Here is a tiny trained network, its code and every weight. The questions are about switching its units off for an input and a target symbol, where a switched-off unit gives its printed mean instead of its output.

import numpy as np


def w(rows, s, z=0):
    codes = np.array(rows[::2]) - 128.0
    scale = np.full(codes.shape[1], s)
    scale[-1] = z or s
    return codes * scale


def norm(h):
    return h / np.sqrt((h * h).mean(-1, keepdims=True) + 1e-5)


def f(y):
    return y / 2 * (1 + np.tanh(0.7978845608 * (y + 0.044715 * y**3)))


def softmax(a):
    e = np.exp(a - a.max(-1, keepdims=True))
    return e / e.sum(-1, keepdims=True)


def log_softmax(a):
    a = a - a.max(-1, keepdims=True)
    return a - np.log(np.exp(a).sum(-1, keepdims=True))


def net(x, mask):
    ids = ['ΓΔΠΣαβεζηξτφψ'.index(c) for c in x.split()]
    T = len(ids)
    res = E[ids] + P[:T]
    u = 0
    for l in range(2):
        r = norm(res)
        for j in range(2):
            rows = slice(2 * j, 2 * j + 2)
            q, k, v = (r @ M[l][rows].T for M in (Q, K, V))
            z = softmax(np.where(np.tri(T) > 0, q @ k.T / 2**0.5, -1e9)) @ v
            o = O[l][rows]
            res = res + np.where(mask[u + j], z, o[:, -1]) @ o[:, :-1]
        u += 2
        y = f(norm(res) @ A[l][:, :-1].T + A[l][:, -1])
        res = res + np.where(mask[u : u + 8], y, B[l][:, -1]) @ B[l][:, :-1]
        u += 8
    return log_softmax(norm(res)[-1] @ U[:, :-1].T + U[:, -1])


Q, K, V, O, A, B = {}, {}, {}, {}, {}, {}
E = w([
[81,138,160,31,125,149,166,76,136,130],'Γ',
[99,206,139,13,194,156,141,42,105,96],'Δ',
[131,217,144,130,95,127,194,150,130,234],'Π',
[44,170,159,128,57,67,90,175,118,250],'Σ',
[81,187,15,130,66,127,158,151,125,202],'α',
[52,153,183,111,63,119,201,100,165,82],'β',
[51,108,224,47,90,155,163,111,148,118],'ε',
[45,125,245,94,76,143,231,139,118,70],'ζ',
[58,89,113,150,179,192,145,197,32,192],'η',
[118,139,178,245,128,207,192,113,134,154],'ξ',
[134,31,91,129,136,202,183,176,174,186],'τ',
[78,58,177,123,85,153,129,139,139,17],'φ',
[109,165,60,224,163,155,158,191,158,30],'ψ',
],0.02)
P = w([
[57,120,128,53,29,17,252,23,13,90],'0',
[12,122,137,75,196,93,224,48,148,140],'1',
[64,161,119,78,19,181,204,58,33,97],'2',
[39,147,133,129,197,148,185,91,189,187],'3',
[126,169,111,89,16,218,158,116,52,88],'4',
[89,136,160,178,182,210,158,183,248,153],'5',
[172,138,142,125,50,220,101,162,96,93],'6',
[126,156,151,194,195,231,121,230,252,182],'7',
[212,166,130,160,70,238,71,235,113,111],'8',
],0.017)
Q[0] = w([
[150,125,158,92,29,172,117,154,46,95],'0.h0',
[45,159,171,112,124,254,182,163,172,120],'0.h0',
[35,99,177,126,189,241,147,186,206,155],'0.h1',
[116,175,158,96,55,198,140,151,106,81],'0.h1',
],0.073)
K[0] = w([
[157,196,69,168,128,96,63,145,95,255],'0.h0',
[198,90,138,190,115,218,113,239,168,103],'0.h0',
[166,100,136,216,176,238,65,233,146,75],'0.h1',
[190,162,96,163,88,128,125,190,111,244],'0.h1',
],0.064)
V[0] = w([
[167,77,72,222,168,153,148,55,143,43],'0.h0',
[218,147,209,164,165,164,254,120,84,162],'0.h0',
[113,216,116,119,82,87,126,134,200,111],'0.h1',
[80,161,193,103,119,112,79,182,114,116],'0.h1',
],0.039)
O[0] = w([
[82,81,62,247,188,114,83,90,111,78,35],'0.h0',
[174,104,209,243,88,149,209,44,187,131,253],'0.h0',
[102,128,142,90,72,63,99,97,189,73,89],'0.h1',
[118,163,217,108,71,91,137,149,101,127,162],'0.h1',
],0.015,0.028)
A[0] = w([
[154,129,104,136,138,83,83,142,151,83,11],'0.n0',
[198,175,84,176,58,95,88,86,55,113,132],'0.n1',
[184,125,124,120,51,156,118,111,1,61,108],'0.n2',
[121,107,126,142,46,106,101,139,105,95,34],'0.n3',
[56,171,108,138,189,128,106,182,128,96,96],'0.n4',
[211,77,67,136,29,153,112,106,33,56,132],'0.n5',
[162,93,61,115,30,117,124,143,89,57,1],'0.n6',
[94,160,144,111,171,114,110,128,235,141,38],'0.n7',
],0.046,0.0048)
B[0] = w([
[68,144,138,128,102,62,153,170,126,104,161],'0.n0',
[139,118,120,88,85,121,104,94,126,126,154],'0.n1',
[97,124,48,173,157,31,80,76,37,187,250],'0.n2',
[146,137,202,115,181,141,114,130,83,165,201],'0.n3',
[98,131,153,50,162,149,170,59,119,17,225],'0.n4',
[189,125,207,4,155,146,106,128,76,123,164],'0.n5',
[185,232,77,155,162,171,164,67,182,177,173],'0.n6',
[132,170,148,151,80,66,164,143,106,179,201],'0.n7',
],0.035,0.011)
Q[1] = w([
[161,174,160,34,82,97,80,56,22,78],'1.h0',
[98,133,79,154,62,57,97,178,196,153],'1.h0',
[146,130,54,115,111,128,2,229,150,54],'1.h1',
[188,143,44,157,154,87,68,105,93,193],'1.h1',
],0.07)
K[1] = w([
[177,169,48,172,92,158,136,178,81,254],'1.h0',
[101,188,87,126,92,54,154,52,131,64],'1.h0',
[108,178,112,113,71,38,101,133,43,176],'1.h1',
[155,148,177,192,55,132,137,143,138,242],'1.h1',
],0.075)
V[1] = w([
[74,128,207,96,197,97,52,56,171,105],'1.h0',
[118,143,124,173,132,169,189,145,31,67],'1.h0',
[132,47,67,70,129,102,211,235,157,207],'1.h1',
[128,1,105,89,103,148,80,51,202,181],'1.h1',
],0.023)
O[1] = w([
[71,98,243,172,179,31,42,99,203,97,23],'1.h0',
[110,61,135,154,218,189,158,124,83,57,237],'1.h0',
[229,71,95,50,68,118,154,249,156,228,8],'1.h1',
[158,198,183,200,110,164,57,143,253,225,81],'1.h1',
],0.008,0.012)
A[1] = w([
[135,93,149,116,198,203,156,202,141,133,82],'1.n0',
[137,135,106,52,94,109,63,206,186,101,115],'1.n1',
[158,165,98,86,149,103,70,91,109,136,129],'1.n2',
[30,127,59,233,127,69,117,134,160,74,105],'1.n3',
[170,198,24,128,120,142,93,127,155,120,106],'1.n4',
[167,97,104,208,65,162,75,77,118,84,55],'1.n5',
[157,112,61,182,150,133,59,212,41,110,9],'1.n6',
[68,61,33,208,202,135,147,179,255,175,130],'1.n7',
],0.046,0.011)
B[1] = w([
[145,79,178,147,179,131,50,168,167,139,247],'1.n0',
[75,231,162,135,166,134,119,188,149,124,169],'1.n1',
[112,99,108,144,139,179,137,162,174,102,238],'1.n2',
[124,139,161,192,140,122,211,254,117,154,207],'1.n3',
[204,116,43,136,86,100,133,120,150,107,161],'1.n4',
[69,151,98,163,81,193,34,116,103,133,241],'1.n5',
[148,166,157,104,97,199,242,90,30,124,210],'1.n6',
[144,177,134,10,199,75,203,20,165,137,221],'1.n7',
],0.052,0.013)
U = w([
[117,145,125,147,99,138,77,106,122,115,179],'Γ',
[70,79,125,81,123,107,136,127,133,174,99],'Δ',
[98,92,108,115,128,127,157,125,170,143,121],'Π',
[167,149,126,106,147,154,157,132,60,167,90],'Σ',
[176,150,77,136,133,81,126,136,142,125,250],'α',
[128,135,116,149,150,6,94,104,82,148,241],'β',
[122,201,139,83,141,106,102,165,118,137,147],'ε',
[164,128,192,120,83,121,169,118,180,98,53],'ζ',
[175,104,159,141,180,131,106,148,131,139,192],'η',
[107,172,136,167,189,147,160,96,172,165,2],'ξ',
[145,144,112,68,201,87,120,82,138,187,97],'τ',
[123,128,148,97,156,123,131,106,137,55,162],'φ',
[115,128,117,177,160,82,163,176,124,91,142],'ψ',
],0.012,0.0051)

Each question gives the input, a string of symbols that net reads in full, and the target symbol t.
The units are the heads (2 rows each of Q, K, V and O) and the neurons (one row each of A and B). Each row of codes is followed by its name. A weight is (code - 128) times the scale printed after its matrix; where a second scale follows, it is the last column's (O, A, B and U).
mask holds one flag per unit, layer by layer, with each layer's heads first. A switched-off unit (its flag False) gives its mean, the last column of its rows in O or B, instead of its output. The means were averaged over made-up inputs and are rounded, as every weight is.
A unit's drop is (log p(t) with every unit on - log p(t) with that unit switched off) / (log p(t) with every unit on - log p(t) with every unit switched off).
The circuit of an input: a set's keep is (log p(t) with only the set's units on - log p(t) with every unit switched off) / (log p(t) with every unit on - log p(t) with every unit switched off). Starting from the 12 units with the biggest drops (on a tie, the unit counted first), units are removed one at a time, each time the one whose removal leaves the highest keep (on an exact tie, the one counted first), for as long as the keep stays at least 0.8.
units of the circuit, in order: the units of the circuit, biggest drop first
most important unit: the unit with the biggest drop
top k neurons: the k neurons with the biggest drops, biggest first
k most important neurons of layer l: the k neurons of layer l with the biggest drops, biggest first
which heads matter: for each layer, one digit per head in row order, 1 if its drop is at least 0.15 and else 0, layers parted by /
input ζ Γ τ ε, target τ: which heads matter : 01 / 00
input ζ Σ ζ α φ Π ε β Π, target ζ: which heads matter : 10 / 00
input ξ Δ τ η ζ α ζ, target α: units of the circuit, in order : [0.n6, 0.h0, 0.h1, 1.n4]
input Π ζ ζ β Γ, target ζ: units of the circuit, in order : [0.h1, 0.h0]
input ζ Π ε, target ζ: most important unit : 0.h0
input η ξ ε ζ φ Σ, target φ: which heads matter : 10 / 00
input Δ α ζ ζ Γ β η ε, target η: units of the circuit, in order : [0.h1, 1.n0]
input ξ ζ ξ Σ Σ Σ ψ Γ Δ, target φ: units of the circuit, in order : [0.h0, 0.n4]
input Δ ψ Δ ζ, target ψ: top 2 neurons : [1.n3, 0.n4]
input η Π ζ ψ η Γ, target ψ: units of the circuit, in order : [0.h0, 1.n3]
input Π Δ ζ ζ ζ α, target ζ: units of the circuit, in order : [0.h0, 0.n2]
input ε φ η Π β β β α Γ, target α: units of the circuit, in order : [0.n6, 0.h1, 0.h0, 1.n4]
input ε Σ ψ ζ Δ ε, target ζ: top 3 neurons : [0.n2, 1.n5, 1.n7]
input α β β, target α: top 2 neurons : [0.n6, 1.n4]
input ζ ξ Π ε α ζ ε, target α: most important unit : 0.n6
input β ε ζ Γ, target ζ: which heads matter : 00 / 00
input ζ η ζ τ ζ, target η: top 2 neurons : [0.n5, 1.n0]
input Γ ζ ζ η Δ ζ ξ Γ ζ, target Γ: top 2 neurons : [1.n5, 0.n5]
input ε ζ τ ζ η Π ζ, target ζ: units of the circuit, in order : [0.h0, 0.h1]
input Σ ζ φ Γ, target φ: most important neuron of layer 0 : [0.n4]
input Σ ζ ζ η, target η: units of the circuit, in order : [1.n0, 0.h1, 0.n2]
input τ τ Π ζ, target τ: which heads matter : 01 / 00
input Σ ξ ξ α η Σ φ, target ε: which heads matter : 10 / 00
input β ζ β, target ξ: 3 most important neurons of layer 0 : [0.n3, 0.n6, 0.n2]
